Below are the code and all the weights of a small trained network. Each question names an input and a class and asks about switching units off, where a switched-off unit gives its printed mean instead of its output.

import numpy as np


def w(rows, s, z=0):
    codes = np.array(rows[::2]) - 128.0
    scale = np.full(codes.shape[1], s)
    scale[-1] = z or s
    return codes * scale


def norm(h):
    return h / np.sqrt((h * h).mean(-1, keepdims=True) + 1e-5)


def f(y):
    return y / 2 * (1 + np.tanh(0.7978845608 * (y + 0.044715 * y**3)))


def log_softmax(a):
    a = a - a.max(-1, keepdims=True)
    return a - np.log(np.exp(a).sum(-1, keepdims=True))


def net(x, mask):
    res = np.array(x, float).reshape(1, 3) / 4 @ E
    u = 0
    for l in range(4):
        y = f(norm(res) @ A[l][:, :-1].T + A[l][:, -1])
        res = res + np.where(mask[u : u + 7], y, B[l][:, -1]) @ B[l][:, :-1]
        u += 7
    return log_softmax(norm(res)[-1] @ U[:, :-1].T + U[:, -1])


A, B = {}, {}
E = w([
[136,118,2,84],'x0',
[229,99,175,131],'x1',
[118,92,161,51],'x2',
],0.011)
A[0] = w([
[154,79,73,122,4],'L0N1',
[155,132,68,193,175],'L0N2',
[153,173,126,192,109],'L0N3',
[251,118,72,125,202],'L0N4',
[151,55,93,62,158],'L0N5',
[166,63,164,137,144],'L0N6',
[154,165,167,120,122],'L0N7',
],0.012,0.0025)
B[0] = w([
[177,128,204,109,155],'L0N1',
[65,254,146,144,189],'L0N2',
[31,117,118,149,167],'L0N3',
[192,159,189,111,253],'L0N4',
[88,73,156,29,210],'L0N5',
[209,199,68,121,179],'L0N6',
[160,65,174,78,147],'L0N7',
],0.0078,0.0061)
A[1] = w([
[161,107,93,132,112],'L1N1',
[134,49,84,193,2],'L1N2',
[210,153,90,46,141],'L1N3',
[131,134,126,213,93],'L1N4',
[241,73,124,175,45],'L1N5',
[70,8,149,148,133],'L1N6',
[82,103,107,116,76],'L1N7',
],0.013,0.0042)
B[1] = w([
[113,96,170,201,119],'L1N1',
[92,121,49,143,106],'L1N2',
[210,33,148,85,253],'L1N3',
[94,30,149,177,160],'L1N4',
[36,255,153,101,187],'L1N5',
[184,174,110,110,172],'L1N6',
[94,139,71,96,151],'L1N7',
],0.0095,0.0057)
A[2] = w([
[29,211,77,199,88],'L2N1',
[130,9,166,175,194],'L2N2',
[125,139,134,31,91],'L2N3',
[145,178,214,157,17],'L2N4',
[172,128,45,159,252],'L2N5',
[164,128,170,207,110],'L2N6',
[128,175,85,121,108],'L2N7',
],0.012,0.0041)
B[2] = w([
[81,94,166,254,255],'L2N1',
[246,42,149,76,163],'L2N2',
[142,74,47,132,207],'L2N3',
[112,229,147,59,188],'L2N4',
[112,175,234,122,154],'L2N5',
[131,135,181,14,169],'L2N6',
[140,193,106,105,144],'L2N7',
],0.0098,0.007)
A[3] = w([
[45,139,50,46,100],'L3N1',
[141,212,134,130,50],'L3N2',
[118,80,142,161,4],'L3N3',
[125,123,198,106,204],'L3N4',
[46,175,72,109,13],'L3N5',
[215,42,130,95,168],'L3N6',
[145,244,155,112,38],'L3N7',
],0.011,0.0029)
B[3] = w([
[109,134,77,117,187],'L3N1',
[88,249,100,121,148],'L3N2',
[96,105,91,164,118],'L3N3',
[164,101,152,93,215],'L3N4',
[159,120,136,111,169],'L3N5',
[137,45,128,207,255],'L3N6',
[96,204,129,79,185],'L3N7',
],0.012,0.006)
U = w([
[223,30,171,86,236],'0',
[158,157,98,135,25],'1',
[78,95,7,73,181],'2',
[145,125,106,166,5],'3',
[81,195,100,127,65],'4',
[134,136,104,145,1],'5',
[153,217,206,33,188],'6',
[17,156,139,246,197],'7',
],0.015,0.0081)

Each question gives the input, the list of numbers given to net, and the class t.
The units are the neurons (one row each of A and B). Each row of codes is followed by its name. A weight is (code - 128) times the scale printed after its matrix; where a second scale follows, it is the last column's (A, B and U).
mask holds one flag per neuron, layer by layer. A switched-off neuron (its flag False) gives its mean, the last column of its row in B, instead of its output. The means were averaged over made-up inputs and are rounded, as every weight is.
A unit's drop is (log p(t) with every unit on - log p(t) with that unit switched off) / (log p(t) with every unit on - log p(t) with every unit switched off).
The circuit of an input: a set's keep is (log p(t) with only the set's units on - log p(t) with every unit switched off) / (log p(t) with every unit on - log p(t) with every unit switched off). Starting from the 12 units with the biggest drops (on a tie, the unit counted first), units are removed one at a time, each time the one whose removal leaves the highest keep (on an exact tie, the one counted first), for as long as the keep stays at least 0.8.
circuit, biggest first: the units of the circuit, biggest drop first
most important unit: the unit with the biggest drop
top k neurons: the k neurons with the biggest drops, biggest first
top k neurons in layer l: the k neurons of layer l with the biggest drops, biggest first
drop of u: that unit's drop, to one decimal
input [3,-3,8], class 2: circuit, biggest first	L3N1
input [-8,6,4], class 6: top 3 neurons	L1N5, L2N4, L0N5
input [-8,7,-8], class 6: circuit, biggest first	L1N5, L2N4
input [6,0,-3], class 0: top 2 neurons	L1N3, L0N4
input [0,-8,3], class 7: circuit, biggest first	L1N3, L2N1
input [6,-3,-2], class 4: top 2 neurons	L0N2, L2N5
input [5,-3,-2], class 4: top 2 neurons in layer 1	L1N4, L1N5
input [1,-8,2], class 7: top 4 neurons	L1N3, L2N1, L0N5, L0N7
input [-4,-7,4], class 7: top 3 neurons	L1N3, L0N5, L2N1
input [8,-3,6], class 0: top 2 neurons	L1N3, L1N5
input [0,1,-8], class 7: top 3 neurons	L0N2, L2N1, L0N3
input [-1,1,-6], class 7: top 2 neurons in layer 0	L0N2, L0N3
input [-6,4,-4], class 6: top 2 neurons	L1N5, L1N3
input [1,-2,5], class 2: circuit, biggest first	L0N4, L3N1
input [2,-1,-1], class 4: most important unit	L0N2
input [-3,4,-6], class 6: top 3 neurons	L1N3, L2N4, L0N6
input [-2,-3,0], class 7: top 3 neurons	L0N4, L0N5, L1N3
input [0,6,-3], class 6: drop of L1N5	0.2
input [5,-5,-2], class 7: drop of L2N1	0.3
input [0,-2,3], class 2: drop of L1N7	0.0
input [2,0,-3], class 7: most important unit	L0N2
input [7,-2,4], class 0: top 2 neurons in layer 0	L0N3, L0N1
